Below are the code and all the weights of a small trained network. Each question names an input and a class and asks about switching units off, where a switched-off unit gives its printed mean instead of its output.

import numpy as np


def w(rows, s, z=0):
    codes = np.array(rows[::2]) - 128.0
    scale = np.full(codes.shape[1], s)
    scale[-1] = z or s
    return codes * scale


def f(y):
    return y / 2 * (1 + np.tanh(0.7978845608 * (y + 0.044715 * y**3)))


def log_softmax(a):
    a = a - a.max(-1, keepdims=True)
    return a - np.log(np.exp(a).sum(-1, keepdims=True))


def net(x, mask):
    res = np.array(x, float).reshape(1, 6) / 4 @ E
    y = f(res @ A[0][:, :-1].T + A[0][:, -1])
    res = res + np.where(mask, y, B[0][:, -1]) @ B[0][:, :-1]
    return log_softmax(res[-1] @ U[:, :-1].T + U[:, -1])


A, B = {}, {}
E = w([
[178,109,114,81,191,199,159,174,34,201],'x0',
[211,112,152,195,148,134,121,97,170,186],'x1',
[89,134,19,136,191,55,80,126,97,77],'x2',
[174,124,152,144,125,100,121,120,103,169],'x3',
[181,108,164,53,144,165,52,255,144,145],'x4',
[117,180,136,114,100,106,212,195,185,220],'x5',
],0.0088)
A[0] = w([
[139,107,168,155,65,53,225,149,167,48,75],'N0',
[189,93,51,85,126,189,98,101,138,138,18],'N1',
[40,114,96,60,164,43,34,119,17,104,201],'N2',
[154,241,140,125,169,187,137,200,108,180,79],'N3',
[86,132,160,139,138,125,233,200,113,161,171],'N4',
[8,184,183,240,24,99,126,106,195,114,71],'N5',
[89,148,142,147,155,201,63,164,231,95,82],'N6',
[101,130,129,61,177,68,7,209,116,77,172],'N7',
[91,148,49,138,165,15,245,129,152,89,87],'N8',
[150,141,178,132,86,130,192,172,192,18,77],'N9',
[193,42,90,249,153,118,133,78,158,135,117],'N10',
[77,182,85,213,97,33,173,122,151,126,97],'N11',
[196,61,76,79,202,149,226,206,145,212,183],'N12',
[79,249,216,175,3,87,126,80,187,166,2],'N13',
[67,235,49,182,169,35,142,60,160,164,74],'N14',
],0.0061,0.0039)
B[0] = w([
[129,103,144,80,49,66,201,63,180,182,178],'N0',
[112,137,189,166,114,153,142,65,91,131,133],'N1',
[149,182,83,183,198,162,40,172,147,51,250],'N2',
[164,159,192,99,167,143,76,222,59,54,179],'N3',
[151,149,145,73,184,122,35,141,170,145,189],'N4',
[122,132,139,63,55,143,142,71,217,184,254],'N5',
[82,99,20,85,86,53,108,40,170,104,150],'N6',
[116,131,128,231,145,199,62,133,128,54,212],'N7',
[191,143,200,109,152,146,221,93,89,219,224],'N8',
[82,35,49,96,17,9,128,125,157,171,161],'N9',
[173,191,160,81,190,213,185,164,113,147,223],'N10',
[193,180,192,82,124,138,153,133,134,203,231],'N11',
[189,138,164,47,215,183,175,151,2,112,240],'N12',
[117,146,146,137,126,130,98,87,109,150,212],'N13',
[119,95,179,110,163,131,199,164,24,171,249],'N14',
],0.0071,0.0076)
U = w([
[207,101,177,110,212,156,205,169,38,231,225],'0',
[81,146,12,88,165,78,93,162,122,72,120],'1',
[93,126,108,158,2,22,199,56,187,166,3],'2',
],0.0076,0.0037)

Each question gives the input, the list of numbers given to net, and the class t.
The units are the neurons (one row each of A and B). Each row of codes is followed by its name. A weight is (code - 128) times the scale printed after its matrix; where a second scale follows, it is the last column's (A, B and U).
mask holds one flag per neuron, in row order. A switched-off neuron (its flag False) gives its mean, the last column of its row in B, instead of its output. The means were averaged over made-up inputs and are rounded, as every weight is.
A unit's drop is (log p(t) with every unit on - log p(t) with that unit switched off) / (log p(t) with every unit on - log p(t) with every unit switched off).
The circuit of an input: a set's keep is (log p(t) with only the set's units on - log p(t) with every unit switched off) / (log p(t) with every unit on - log p(t) with every unit switched off). Starting from the 12 units with the biggest drops (on a tie, the unit counted first), units are removed one at a time, each time the one whose removal leaves the highest keep (on an exact tie, the one counted first), for as long as the keep stays at least 0.8.
units of the circuit, in order: the units of the circuit, biggest drop first
top k neurons: the k neurons with the biggest drops, biggest first
drop of u: that unit's drop, to one decimal
input [-3,-6,0,-1,-4,-4], class 2: units of the circuit, in order -> N12, N5
input [5,-2,3,8,-1,-3], class 1: units of the circuit, in order -> N8, N14, N2
input [-1,-1,-4,7,-8,-4], class 2: units of the circuit, in order -> N12
input [8,-6,6,5,4,0], class 1: units of the circuit, in order -> N2, N8
input [5,-7,0,3,1,0], class 1: units of the circuit, in order -> N8, N14, N11
input [-1,-6,8,-5,2,7], class 0: top 2 neurons -> N8, N14
input [-6,-3,5,1,-6,0], class 0: top 2 neurons -> N14, N8
input [0,1,-8,-2,-2,-8], class 2: top 2 neurons -> N12, N14
input [-7,-6,8,6,-1,8], class 0: top 3 neurons -> N14, N8, N11
input [-5,-1,7,6,-7,3], class 0: drop of N14 -> 0.1
input [-4,-6,6,1,-8,2], class 0: drop of N8 -> 0.2
input [-5,-1,8,2,-5,-6], class 0: drop of N14 -> 0.1
